Below are the code and all the weights of a small trained network. Each question names an input and a class and asks about switching units off, where a switched-off unit gives its printed mean instead of its output.

import numpy as np


def w(rows, s, z=0):
    codes = np.array(rows[::2]) - 128.0
    scale = np.full(codes.shape[1], s)
    scale[-1] = z or s
    return codes * scale


def norm(h):
    return h / np.sqrt((h * h).mean(-1, keepdims=True) + 1e-5)


def f(y):
    return np.maximum(y, 0)


def log_softmax(a):
    a = a - a.max(-1, keepdims=True)
    return a - np.log(np.exp(a).sum(-1, keepdims=True))


def net(x, mask):
    res = np.array(x, float).reshape(1, 6) / 4 @ E
    u = 0
    for l in range(2):
        y = f(norm(res) @ A[l][:, :-1].T + A[l][:, -1])
        res = res + np.where(mask[u : u + 7], y, B[l][:, -1]) @ B[l][:, :-1]
        u += 7
    return log_softmax(norm(res)[-1] @ U[:, :-1].T + U[:, -1])


A, B = {}, {}
E = w([
[221,148,158,107,38,182,148,64,94],'x0',
[146,61,106,104,61,96,104,145,254],'x1',
[76,95,201,163,103,110,176,123,160],'x2',
[192,156,232,86,158,167,107,197,176],'x3',
[76,132,128,119,129,106,119,127,128],'x4',
[121,101,132,98,140,112,191,140,152],'x5',
],0.0093)
A[0] = w([
[49,118,254,196,128,154,169,25,191,54],'0.n0',
[93,107,57,183,103,72,161,93,98,80],'0.n1',
[105,210,128,179,185,131,217,169,47,3],'0.n2',
[69,199,150,130,187,167,57,129,214,141],'0.n3',
[70,82,109,179,197,56,104,227,128,106],'0.n4',
[118,103,145,176,143,78,135,118,191,88],'0.n5',
[168,48,77,143,108,123,88,156,220,84],'0.n6',
],0.0084,0.0019)
B[0] = w([
[188,207,126,142,97,53,134,161,122,240],'0.n0',
[203,158,129,238,197,120,191,41,176,225],'0.n1',
[40,85,178,7,57,142,112,85,223,224],'0.n2',
[197,91,109,114,153,55,115,194,141,204],'0.n3',
[246,121,80,83,41,171,93,122,113,255],'0.n4',
[141,149,163,80,85,127,149,68,122,191],'0.n5',
[2,167,189,120,136,173,141,59,60,247],'0.n6',
],0.0088,0.0064)
A[1] = w([
[196,206,111,109,44,107,239,122,129,142],'1.n0',
[178,143,188,151,157,136,123,254,158,92],'1.n1',
[23,135,216,142,85,66,111,99,187,127],'1.n2',
[39,64,90,127,26,123,106,145,196,40],'1.n3',
[75,134,206,154,66,195,167,103,24,91],'1.n4',
[125,43,140,224,212,77,39,137,120,1],'1.n5',
[131,151,226,205,121,68,87,121,95,53],'1.n6',
],0.0068,0.0031)
B[1] = w([
[113,82,48,152,213,157,109,255,101,254],'1.n0',
[145,89,194,147,170,198,177,83,188,171],'1.n1',
[112,203,130,103,146,81,103,141,91,205],'1.n2',
[61,173,155,126,75,145,64,195,50,159],'1.n3',
[118,132,103,62,59,123,130,174,133,185],'1.n4',
[157,120,67,169,99,158,171,173,28,129],'1.n5',
[144,144,68,128,103,125,162,92,138,159],'1.n6',
],0.0096,0.0085)
U = w([
[147,191,104,110,127,126,132,199,100,199],'0',
[2,162,182,66,95,162,110,115,102,47],'1',
[181,83,86,120,69,158,121,205,102,35],'2',
[133,80,215,215,190,153,151,93,153,254],'3',
],0.0083,0.0027)

Each question gives the input, the list of numbers given to net, and the class t.
The units are the neurons (one row each of A and B). Each row of codes is followed by its name. A weight is (code - 128) times the scale printed after its matrix; where a second scale follows, it is the last column's (A, B and U).
mask holds one flag per neuron, layer by layer. A switched-off neuron (its flag False) gives its mean, the last column of its row in B, instead of its output. The means were averaged over made-up inputs and are rounded, as every weight is.
A unit's drop is (log p(t) with every unit on - log p(t) with that unit switched off) / (log p(t) with every unit on - log p(t) with every unit switched off).
The circuit of an input: a set's keep is (log p(t) with only the set's units on - log p(t) with every unit switched off) / (log p(t) with every unit on - log p(t) with every unit switched off). Starting from the 12 units with the biggest drops (on a tie, the unit counted first), units are removed one at a time, each time the one whose removal leaves the highest keep (on an exact tie, the one counted first), for as long as the keep stays at least 0.8.
circuit, biggest first: the units of the circuit, biggest drop first
most important unit: the unit with the biggest drop
k most important neurons: the k neurons with the biggest drops, biggest first
top k neurons in layer l: the k neurons of layer l with the biggest drops, biggest first
input [2,4,4,-8,5,-5], class 3: circuit, biggest first	[0.n1]
input [-2,-8,-6,6,-4,-8], class 1: 3 most important neurons	[0.n2; 0.n1; 1.n0]
input [2,-8,-5,2,-2,-5], class 1: top 2 neurons in layer 0	[0.n2; 0.n4]
input [-1,7,3,-8,-1,-7], class 3: 2 most important neurons	[0.n1; 0.n2]
input [-4,7,-3,-2,8,-6], class 1: 2 most important neurons	[0.n6; 1.n0]
input [-5,7,1,-4,-5,-3], class 1: 2 most important neurons	[0.n6; 0.n0]
input [4,4,6,-8,-6,0], class 3: 2 most important neurons	[0.n1; 0.n4]
input [1,8,5,8,-6,-2], class 1: 2 most important neurons	[0.n6; 0.n1]
input [-5,-1,-3,-4,7,0], class 2: 3 most important neurons	[0.n4; 0.n6; 1.n2]
input [-5,5,0,-8,-7,3], class 3: top 4 neurons in layer 0	[0.n1; 0.n6; 0.n2; 0.n0]
input [-1,-6,1,-8,-5,-2], class 3: 2 most important neurons	[0.n1; 0.n6]
input [-1,-2,8,-4,0,1], class 0: 2 most important neurons	[0.n0; 1.n0]
input [-8,2,5,2,7,7], class 2: 3 most important neurons	[0.n4; 0.n2; 0.n3]
input [-1,-3,4,7,-6,-3], class 3: most important unit	1.n1
input [5,5,-3,6,-3,-2], class 3: top 3 neurons in layer 1	[1.n2; 1.n1; 1.n3]
input [-1,-4,7,-4,-3,7], class 0: top 3 neurons in layer 0	[0.n0; 0.n2; 0.n6]
input [4,-3,5,-6,2,-7], class 3: top 4 neurons in layer 0	[0.n1; 0.n4; 0.n6; 0.n5]
input [-3,6,-3,-7,8,3], class 3: top 3 neurons in layer 0	[0.n1; 0.n2; 0.n0]
input [6,6,8,-1,-3,2], class 0: top 3 neurons in layer 0	[0.n0; 0.n2; 0.n4]
input [-4,-7,-2,1,-7,5], class 1: circuit, biggest first	[0.n2]
